Below are the code and all the weights of a small trained network. Each question names an input and a class and asks about switching units off, where a switched-off unit gives its printed mean instead of its output.

import numpy as np


def w(rows, s, z=0):
    codes = np.array(rows[::2]) - 128.0
    scale = np.full(codes.shape[1], s)
    scale[-1] = z or s
    return codes * scale


def f(y):
    return np.maximum(y, 0)


def log_softmax(a):
    a = a - a.max(-1, keepdims=True)
    return a - np.log(np.exp(a).sum(-1, keepdims=True))


def net(x, mask):
    res = np.array(x, float).reshape(1, 6) / 4 @ E
    y = f(res @ A[0][:, :-1].T + A[0][:, -1])
    res = res + np.where(mask, y, B[0][:, -1]) @ B[0][:, :-1]
    return log_softmax(res[-1] @ U[:, :-1].T + U[:, -1])


A, B = {}, {}
E = w([
[96,135,179,167,193,76,140,179],'x0',
[104,189,170,132,97,186,87,164],'x1',
[142,98,163,203,3,26,125,188],'x2',
[139,217,232,93,140,16,139,2],'x3',
[114,109,146,163,175,92,143,136],'x4',
[131,134,17,171,140,99,79,58],'x5',
],0.0072)
A[0] = w([
[123,147,217,187,123,127,75,80,76],'n0',
[149,64,198,189,58,122,96,99,5],'n1',
[132,67,254,25,104,162,210,187,240],'n2',
[71,190,124,108,190,168,169,73,99],'n3',
[116,108,155,166,19,30,99,135,64],'n4',
[89,212,191,140,80,70,193,12,19],'n5',
[199,109,202,198,35,55,11,170,33],'n6',
],0.0067,0.0025)
B[0] = w([
[70,148,171,169,151,113,144,154,184],'n0',
[155,125,155,82,203,137,119,145,176],'n1',
[141,85,161,233,89,75,89,96,250],'n2',
[223,83,163,84,130,212,102,95,208],'n3',
[255,87,204,85,190,159,121,119,240],'n4',
[79,90,85,214,31,140,218,239,255],'n5',
[106,138,173,92,205,125,137,135,244],'n6',
],0.0096,0.0062)
U = w([
[114,149,153,187,147,94,58,76,253],'0',
[171,182,227,45,253,170,121,84,2],'1',
[35,147,66,157,87,147,231,244,46],'2',
],0.0068,0.0038)

Each question gives the input, the list of numbers given to net, and the class t.
The units are the neurons (one row each of A and B). Each row of codes is followed by its name. A weight is (code - 128) times the scale printed after its matrix; where a second scale follows, it is the last column's (A, B and U).
mask holds one flag per neuron, in row order. A switched-off neuron (its flag False) gives its mean, the last column of its row in B, instead of its output. The means were averaged over made-up inputs and are rounded, as every weight is.
A unit's drop is (log p(t) with every unit on - log p(t) with that unit switched off) / (log p(t) with every unit on - log p(t) with every unit switched off).
The circuit of an input: a set's keep is (log p(t) with only the set's units on - log p(t) with every unit switched off) / (log p(t) with every unit on - log p(t) with every unit switched off). Starting from all 7 units, units are removed one at a time, each time the one whose removal leaves the highest keep (on an exact tie, the one counted first), for as long as the keep stays at least 0.8.
circuit, biggest first: the units of the circuit, biggest drop first
most important unit: the unit with the biggest drop
k most important neurons: the k neurons with the biggest drops, biggest first
drop when u is switched off: that unit's drop, to one decimal
input [-4,0,-7,3,0,-8], class 0: circuit, biggest first : n2
input [4,-3,7,-4,6,-5], class 1: 4 most important neurons : n4, n6, n5, n1
input [7,-7,2,5,-3,4], class 2: 2 most important neurons : n5, n2
input [-5,7,3,-3,1,-5], class 0: circuit, biggest first : n2, n5
input [8,-4,-3,-2,1,-5], class 0: circuit, biggest first : n2, n5, n4
input [-8,5,7,-6,-3,-5], class 1: circuit, biggest first : n5, n4
input [-2,2,-4,6,-2,-7], class 0: 2 most important neurons : n2, n3
input [8,4,5,6,-1,1], class 2: 2 most important neurons : n5, n3
input [0,7,4,-1,-8,-1], class 1: circuit, biggest first : n5, n6
input [5,5,8,-7,-2,-6], class 1: 2 most important neurons : n6, n4
input [-1,1,6,5,-2,1], class 1: 3 most important neurons : n4, n6, n1
input [2,-5,4,3,6,3], class 1: 3 most important neurons : n4, n2, n6
input [-3,-5,8,8,-6,2], class 1: 3 most important neurons : n4, n6, n1
input [4,-3,1,2,-5,-5], class 0: 2 most important neurons : n2, n5
input [5,-8,-5,7,0,-2], class 2: 2 most important neurons : n5, n4
input [-1,-7,7,-2,-4,-6], class 1: most important unit : n4
input [-6,-1,4,6,-1,-5], class 2: 2 most important neurons : n5, n3
input [2,-6,6,4,7,-1], class 1: 3 most important neurons : n4, n6, n1
input [8,-8,-6,7,-4,0], class 2: 2 most important neurons : n5, n4
input [4,6,-1,-3,8,-6], class 0: circuit, biggest first : n2
input [4,1,5,-5,-3,0], class 1: drop when n6 is switched off : 0.2
input [6,0,1,7,1,3], class 2: drop when n5 is switched off : 0.9
input [0,2,8,5,8,3], class 1: drop when n4 is switched off : 1.0
input [3,-6,-4,-6,2,-8], class 0: drop when n5 is switched off : 0.5
